Here is a tiny trained network, its code and every weight. The questions are about switching its units off for an input and a class, where a switched-off unit gives its printed mean instead of its output.

import numpy as np


def w(rows, s, z=0):
    codes = np.array(rows[::2]) - 128.0
    scale = np.full(codes.shape[1], s)
    scale[-1] = z or s
    return codes * scale


def norm(h):
    return h / np.sqrt((h * h).mean(-1, keepdims=True) + 1e-5)


def f(y):
    return y / 2 * (1 + np.tanh(0.7978845608 * (y + 0.044715 * y**3)))


def log_softmax(a):
    a = a - a.max(-1, keepdims=True)
    return a - np.log(np.exp(a).sum(-1, keepdims=True))


def net(x, mask):
    res = np.array(x, float).reshape(1, 3) / 4 @ E
    u = 0
    for l in range(4):
        y = f(norm(res) @ A[l][:, :-1].T + A[l][:, -1])
        res = res + np.where(mask[u : u + 6], y, B[l][:, -1]) @ B[l][:, :-1]
        u += 6
    return log_softmax(norm(res)[-1] @ U[:, :-1].T + U[:, -1])


A, B = {}, {}
E = w([
[60,179,133,1,118],'x0',
[193,128,202,105,189],'x1',
[83,119,134,143,172],'x2',
],0.0048)
A[0] = w([
[1,183,100,87,222,128],'L0N1',
[206,157,119,124,97,131],'L0N2',
[64,72,136,91,216,197],'L0N3',
[186,135,53,117,89,39],'L0N4',
[171,101,212,178,200,174],'L0N5',
[237,213,167,43,142,7],'L0N6',
],0.0066,0.0022)
B[0] = w([
[138,231,51,68,106,248],'L0N1',
[47,79,115,71,111,158],'L0N2',
[208,168,51,104,114,200],'L0N3',
[143,70,93,100,81,131],'L0N4',
[30,121,84,198,237,252],'L0N5',
[1,216,174,98,93,210],'L0N6',
],0.0051,0.0039)
A[1] = w([
[120,1,68,74,26,184],'L1N1',
[219,123,32,187,124,123],'L1N2',
[184,89,230,93,130,70],'L1N3',
[48,101,159,64,185,5],'L1N4',
[139,170,187,40,64,170],'L1N5',
[41,82,142,100,11,54],'L1N6',
],0.0048,0.0024)
B[1] = w([
[187,65,105,172,91,230],'L1N1',
[117,157,176,55,114,210],'L1N2',
[70,171,150,147,220,63],'L1N3',
[193,142,123,135,97,123],'L1N4',
[123,38,255,206,106,252],'L1N5',
[189,98,135,188,195,164],'L1N6',
],0.0061,0.0019)
A[2] = w([
[91,184,253,146,121,52],'L2N1',
[125,145,159,55,87,166],'L2N2',
[50,28,93,161,110,236],'L2N3',
[141,113,89,173,135,3],'L2N4',
[211,107,57,177,114,167],'L2N5',
[137,122,70,133,70,147],'L2N6',
],0.0072,0.0022)
B[2] = w([
[26,237,146,22,122,184],'L2N1',
[146,126,173,225,232,198],'L2N2',
[253,105,200,101,70,254],'L2N3',
[115,126,203,70,91,136],'L2N4',
[142,163,242,135,51,217],'L2N5',
[112,79,203,210,42,188],'L2N6',
],0.0047,0.0037)
A[3] = w([
[41,149,85,132,137,39],'L3N1',
[95,126,56,130,2,250],'L3N2',
[57,248,147,145,52,73],'L3N3',
[114,26,179,145,48,149],'L3N4',
[98,177,63,21,233,213],'L3N5',
[187,166,211,232,228,105],'L3N6',
],0.0061,0.002)
B[3] = w([
[176,97,149,92,80,145],'L3N1',
[170,32,109,117,88,205],'L3N2',
[3,97,157,39,150,212],'L3N3',
[201,218,163,190,109,209],'L3N4',
[190,138,134,201,95,253],'L3N5',
[56,41,169,145,142,201],'L3N6',
],0.0068,0.0048)
U = w([
[95,33,232,221,224,189],'0',
[185,241,37,42,133,18],'1',
[204,90,56,69,246,2],'2',
[225,67,221,215,66,254],'3',
[179,243,2,146,221,52],'4',
[171,107,30,102,244,2],'5',
[82,81,86,56,77,163],'6',
[22,201,212,38,186,254],'7',
],0.0067,0.0037)

Each question gives the input, the list of numbers given to net, and the class t.
The units are the neurons (one row each of A and B). Each row of codes is followed by its name. A weight is (code - 128) times the scale printed after its matrix; where a second scale follows, it is the last column's (A, B and U).
mask holds one flag per neuron, layer by layer. A switched-off neuron (its flag False) gives its mean, the last column of its row in B, instead of its output. The means were averaged over made-up inputs and are rounded, as every weight is.
A unit's drop is (log p(t) with every unit on - log p(t) with that unit switched off) / (log p(t) with every unit on - log p(t) with every unit switched off).
The circuit of an input: a set's keep is (log p(t) with only the set's units on - log p(t) with every unit switched off) / (log p(t) with every unit on - log p(t) with every unit switched off). Starting from the 12 units with the biggest drops (on a tie, the unit counted first), units are removed one at a time, each time the one whose removal leaves the highest keep (on an exact tie, the one counted first), for as long as the keep stays at least 0.8.
circuit, biggest first: the units of the circuit, biggest drop first
k most important neurons: the k neurons with the biggest drops, biggest first
k most important neurons of layer l: the k neurons of layer l with the biggest drops, biggest first
drop of u: that unit's drop, to one decimal
input [4,1,5], class 1: 2 most important neurons	L0N1, L0N3
input [-2,-4,6], class 6: most important neuron	L1N5
input [7,2,8], class 1: 3 most important neurons	L0N1, L0N3, L3N5
input [0,7,-4], class 7: circuit, biggest first	L0N6, L2N1
input [7,4,8], class 4: 2 most important neurons	L0N3, L0N1
input [4,-1,3], class 1: circuit, biggest first	L0N1, L0N3
input [-2,0,1], class 0: 2 most important neurons	L0N5, L0N1
input [-7,4,-3], class 0: circuit, biggest first	L3N6, L0N5
input [-3,4,-6], class 0: 3 most important neurons	L0N1, L0N5, L1N2
input [-2,-5,7], class 6: 2 most important neurons	L1N5, L0N2
input [1,3,1], class 7: 2 most important neurons	L0N6, L3N3
input [1,3,-7], class 7: 2 most important neurons	L0N6, L2N1
input [8,2,8], class 1: 3 most important neurons of layer 0	L0N1, L0N3, L0N6
input [1,7,4], class 4: most important neuron of layer 3	L3N5
input [7,-2,4], class 1: 4 most important neurons of layer 2	L2N5, L2N2, L2N1, L2N4
input [2,2,3], class 4: drop of L2N1	0.1
input [1,2,0], class 7: drop of L0N6	2.1
input [0,-3,6], class 6: drop of L0N5	0.4
input [2,3,3], class 4: drop of L0N3	0.3
